After every row comes roughly how far along a hidden order it lies, from 0 to 9.
In the rows, zero is written as 128.
[169 142 141 155 120 136 113 143 140 136 146 132 128 119 142 182 149 121
 144 139 149 157 118  95 118 141 130 120 212 114 140 127 114 103 124 116
 141 181 139 134 119 161 127  83 133 132 141  99 136  63 135 129 181 140
 129 106 119 105 183 102 146  91 112 143  83 159  69 198 186 145 150 180
 118 142 137  93 134 137 109 158] -> 7
[158 110 133 130 122 123 134 147 136 100 152 126  97 110 142 191 123 107
 143 188 147 119 120 111 135 142 142 168 181  97 133 127 113  99 136 157
 161 123 142 123 145 126 138  85 113 132 136 121 129  95 125 142 152 135
 111 131 119 114 218  68 143  83 137  97 118 151  72 163 144 197 111 153
 103 116 135  97 150 131 131 149] -> 0
[153 114 146 184 144 117  89 135 127  75 174 153  89 118 174 160 131 137
 137 173 147 160 155  98 130 157 133 122 241 132 142 136 121 135 129 107
 155 140 122 117 151 137 137  80  71 127 132 135 134  39 124 145 173 147
 104 120 122 114 201  93 153  79 154 129 134 186  97 190 183 136 146 213
 122 141 139  84 132 144 156 153] -> 0
[146 107 145 171 139 130  89 136 128  98 141 152  90 124 176 176 143 134
 137 134 140 185 145  72 124 150 113 122 217 147 135 128 131 139 130 101
 136 139 122 120 137 143 138  86  82 132 140 134 133  55 126 152 167 146
 110 118 118 108 181 115 159  90 144 118 126 177  70 162 193 166 131 161
 140 137 137  89 138 135 140 156] -> 1
[165 136 136 179 117 135 124 146 141 142 149 131 120 114 142 173 143 119
 145 151 146 148 100 100 118 147 149 132 213 102 139 131 111 101 126 118
 144 174 141 125 128 175 132  80 129 102 129 107 135  63 126 118 163 132
 129 106 118 110 225  74 140  98 122 136  91 167  55 210 174 146 154 186
  96 145 134  93 135 138 138 156] -> 6
[159 111 132 112 111 136 129 155 140 126 148 131  99 113 138 196 150  94
 139 162 132 129  80 105 125 142 149 167 163  91 130 134 115  98 135 166
 160 125 151 126 119 137 141  87 135 116 130 116 127  78 126 133 143 129
 126 119 115 115 223  99 139  83 118  88 104 135  64 169 129 213 128 124
  79 130 136 104 153 139 124 153] -> 1
[167 157 137 164 121 125 116 139 147 117 152 136 121 118 137 192 127 122
 142 155 162 133 147 102 121 136 145 121 206 111 137 119 110  96 127 117
 139 172 141 143 131 171 128  92 141 141 148 100 138  77 139 114 160 150
 115 108 123 107 196  81 150  96 128 149  89 158  68 178 197 128 138 171
 149 131 134  82 132 130 107 159] -> 9
[155 123 136 161 128 122 117 144 141 102 164 150  99 104 182 157 134 122
 144 174 154 129 115 107 125 152 173 152 221 103 137 139 115 115 126 127
 154 128 131 119 141 163 144  78  92  90 130 129 134  29 120 122 168 132
 127 115 122 119 243  99 146  81 146 128 115 172  96 190 164 168 168 179
  78 138 135  90 139 146 158 145] -> 0
[146 119 144 174 125 139  96 135 140 113 162 144 111 127 162 144 143 139
 137 141 137 151 135  93 125 141 124 125 187 137 132 120 133 138 128 110
 157 118 127 127 133 172 139 110  99 114 137 124 131  43 125 138 151 137
 130 119 122 109 205 117 161 103 126 108 102 158  49 190 209 178 127 153
  87 128 133  98 150 133 130 161] -> 3
[161 140 134 166 118 134 105 145 141 132 154 133 113 118 130 181 146 118
 147 149 144 146 106  95 118 147 145 119 187 107 143 128 119 100 124 115
 149 165 140 126 123 174 129  87 124 107 127 103 135  72 126 122 168 129
 125 105 116 107 207  96 147  93 120 139  84 159  70 184 173 132 154 187
  93 144 134  93 136 140 124 157] -> 6
[167 131 151 194 163  99 111 124 127  49 180 142  76 123 133 176  98 127
 137 188 176 180 212 104 139 143 111  99 234 150 145 104 121 128 136  85
 146 165 116 134 166 105 117  73  75 192 157 113 137  82 141 136 182 164
  63 127 125 117 159  66 160  85 159 141 121 183  81 141 196 102  80 252
 234 122 138  58 116 113 104 161] -> 6
[146 115 134 161 119 127  99 139 138 113 167 151 108 105 177 177 144 126
 144 158 138 143 106 100 123 155 159 149 202 106 135 139 116 117 127 123
 162 129 135 119 138 170 146  83  95  90 125 135 132  45 121 132 164 125
 133 114 116 109 239 109 139  78 135 124 105 153  94 183 165 188 161 169
  67 139 138 102 146 146 161 150] -> 0
[152 121 144 173 119 139  99 147 143 109 160 143 111 109 160 159 137 137
 139 145 140 174 128  91 129 149 139 134 185 130 129 124 129 136 127 119
 163 119 131 126 136 183 140 119 104 105 139 130 130  30 123 130 165 132
 126 117 122 111 234 109 154  82 127 110 103 183  43 178 195 181 141 153
  68 126 133 101 147 134 138 138] -> 3
[155 105 141 149 147 119 118 140 125  77 179 140  80 117 135 199 112 105
 138 175 148 164 166  88 138 147 117 139 202 135 142 119 122 117 138 126
 165 126 130 123 150  99 129  74  83 178 143 122 133 105 130 154 171 144
  84 135 119 119 169  60 159  90 148 104 133 169  77 140 141 163  83 200
 143 126 136  79 138 123 117 151] -> 1
[176 141 147 149 120 138 119 143 139 130 149 129 110 129 120 201 154 120
 141 117 155 170 130  90 113 135 108 112 179 129 139 125 118 108 127  96
 144 198 141 144 117 146 125  88 150 163 156 100 136  95 139 138 152 157
 114 115 114 106 152  94 154  92 104 137  85 161  47 173 174 147 116 171
 146 138 135  87 139 129 100 161] -> 9
